Here is a tiny trained network, its code and every weight. The questions are about switching its units off for an input and a class, where a switched-off unit gives its printed mean instead of its output.

import numpy as np


def w(rows, s, z=0):
    codes = np.array(rows[::2]) - 128.0
    scale = np.full(codes.shape[1], s)
    scale[-1] = z or s
    return codes * scale


def f(y):
    return y / 2 * (1 + np.tanh(0.7978845608 * (y + 0.044715 * y**3)))


def log_softmax(a):
    a = a - a.max(-1, keepdims=True)
    return a - np.log(np.exp(a).sum(-1, keepdims=True))


def net(x, mask):
    res = np.array(x, float).reshape(1, 4) / 4 @ E
    y = f(res @ A[0][:, :-1].T + A[0][:, -1])
    res = res + np.where(mask, y, B[0][:, -1]) @ B[0][:, :-1]
    return log_softmax(res[-1] @ U[:, :-1].T + U[:, -1])


A, B = {}, {}
E = w([
[160,41,89,78,139,197,171,183,52,132,109,123],'x0',
[156,153,5,188,60,104,144,184,180,124,29,67],'x1',
[131,128,124,150,124,131,114,139,111,120,135,143],'x2',
[80,190,104,161,189,131,154,187,92,169,178,88],'x3',
],0.013)
A[0] = w([
[121,177,190,172,135,81,85,39,185,176,161,150,183],'N1',
[58,194,170,141,154,136,203,167,64,152,193,100,13],'N2',
[180,62,165,75,67,112,88,49,143,64,158,152,83],'N3',
[84,110,248,55,188,158,108,51,60,129,244,184,2],'N4',
[56,214,209,167,155,38,71,61,186,97,173,157,140],'N5',
[177,38,142,30,173,202,196,170,1,135,136,153,186],'N6',
[30,180,133,146,230,129,143,161,66,207,213,87,67],'N7',
[169,54,220,96,105,125,106,44,144,49,95,202,35],'N8',
],0.0077,0.0022)
B[0] = w([
[87,90,153,105,126,148,161,145,71,77,197,131,196],'N1',
[178,61,139,84,171,111,71,62,88,182,60,146,180],'N2',
[157,131,135,137,224,117,84,103,88,190,124,167,187],'N3',
[131,255,41,223,40,33,183,161,202,87,31,14,253],'N4',
[61,104,189,63,67,231,150,163,150,76,198,119,216],'N5',
[57,114,193,84,77,214,165,136,124,55,243,123,223],'N6',
[174,93,165,117,215,97,63,88,104,219,68,189,206],'N7',
[155,57,124,122,187,78,77,115,76,231,69,191,200],'N8',
],0.0084,0.02)
U = w([
[82,119,169,89,114,193,145,122,121,74,250,127,249],'0',
[158,180,62,191,94,73,156,135,148,106,67,58,77],'1',
[187,99,151,112,197,102,57,82,104,201,105,185,30],'2',
],0.012,0.0013)

Each question gives the input, the list of numbers given to net, and the class t.
The units are the neurons (one row each of A and B). Each row of codes is followed by its name. A weight is (code - 128) times the scale printed after its matrix; where a second scale follows, it is the last column's (A, B and U).
mask holds one flag per neuron, in row order. A switched-off neuron (its flag False) gives its mean, the last column of its row in B, instead of its output. The means were averaged over made-up inputs and are rounded, as every weight is.
A unit's drop is (log p(t) with every unit on - log p(t) with that unit switched off) / (log p(t) with every unit on - log p(t) with every unit switched off).
The circuit of an input: a set's keep is (log p(t) with only the set's units on - log p(t) with every unit switched off) / (log p(t) with every unit on - log p(t) with every unit switched off). Starting from all 8 units, units are removed one at a time, each time the one whose removal leaves the highest keep (on an exact tie, the one counted first), for as long as the keep stays at least 0.8.
units of the circuit, in order: the units of the circuit, biggest drop first
unit that matters most: the unit with the biggest drop
top k neurons: the k neurons with the biggest drops, biggest first
drop of u: that unit's drop, to one decimal
input [-4,1,-5,-4], class 0: top 2 neurons	[N7 N4]
input [-4,4,-5,0], class 0: unit that matters most	N4
input [-6,-2,5,7], class 2: top 3 neurons	[N7 N2 N6]
input [2,-3,-4,0], class 1: top 3 neurons	[N5 N4 N1]
input [7,7,-6,-3], class 0: top 2 neurons	[N4 N6]
input [-7,1,3,-6], class 0: top 3 neurons	[N5 N1 N7]
input [2,-4,3,-4], class 1: top 3 neurons	[N4 N7 N2]
input [3,-4,7,5], class 2: top 2 neurons	[N7 N2]
input [-6,0,-7,7], class 2: top 3 neurons	[N7 N6 N2]
input [-7,6,4,5], class 0: top 2 neurons	[N4 N5]
input [-3,1,-4,-5], class 2: top 3 neurons	[N4 N6 N8]
input [-6,-6,5,8], class 2: top 2 neurons	[N7 N2]
input [-6,-1,-4,8], class 2: top 3 neurons	[N7 N2 N6]
input [-1,0,-4,4], class 2: top neuron	[N4]
input [7,-8,-5,7], class 1: top 2 neurons	[N4 N5]
input [3,-7,-3,-8], class 2: top 2 neurons	[N8 N3]
input [2,-8,3,-6], class 1: drop of N4	2.0
input [5,4,-8,-3], class 0: drop of N4	2.1
input [-2,-8,-1,5], class 1: drop of N4	2.1
input [-7,0,-3,0], class 0: drop of N8	0.0
input [4,4,-3,2], class 0: units of the circuit, in order	[N4]
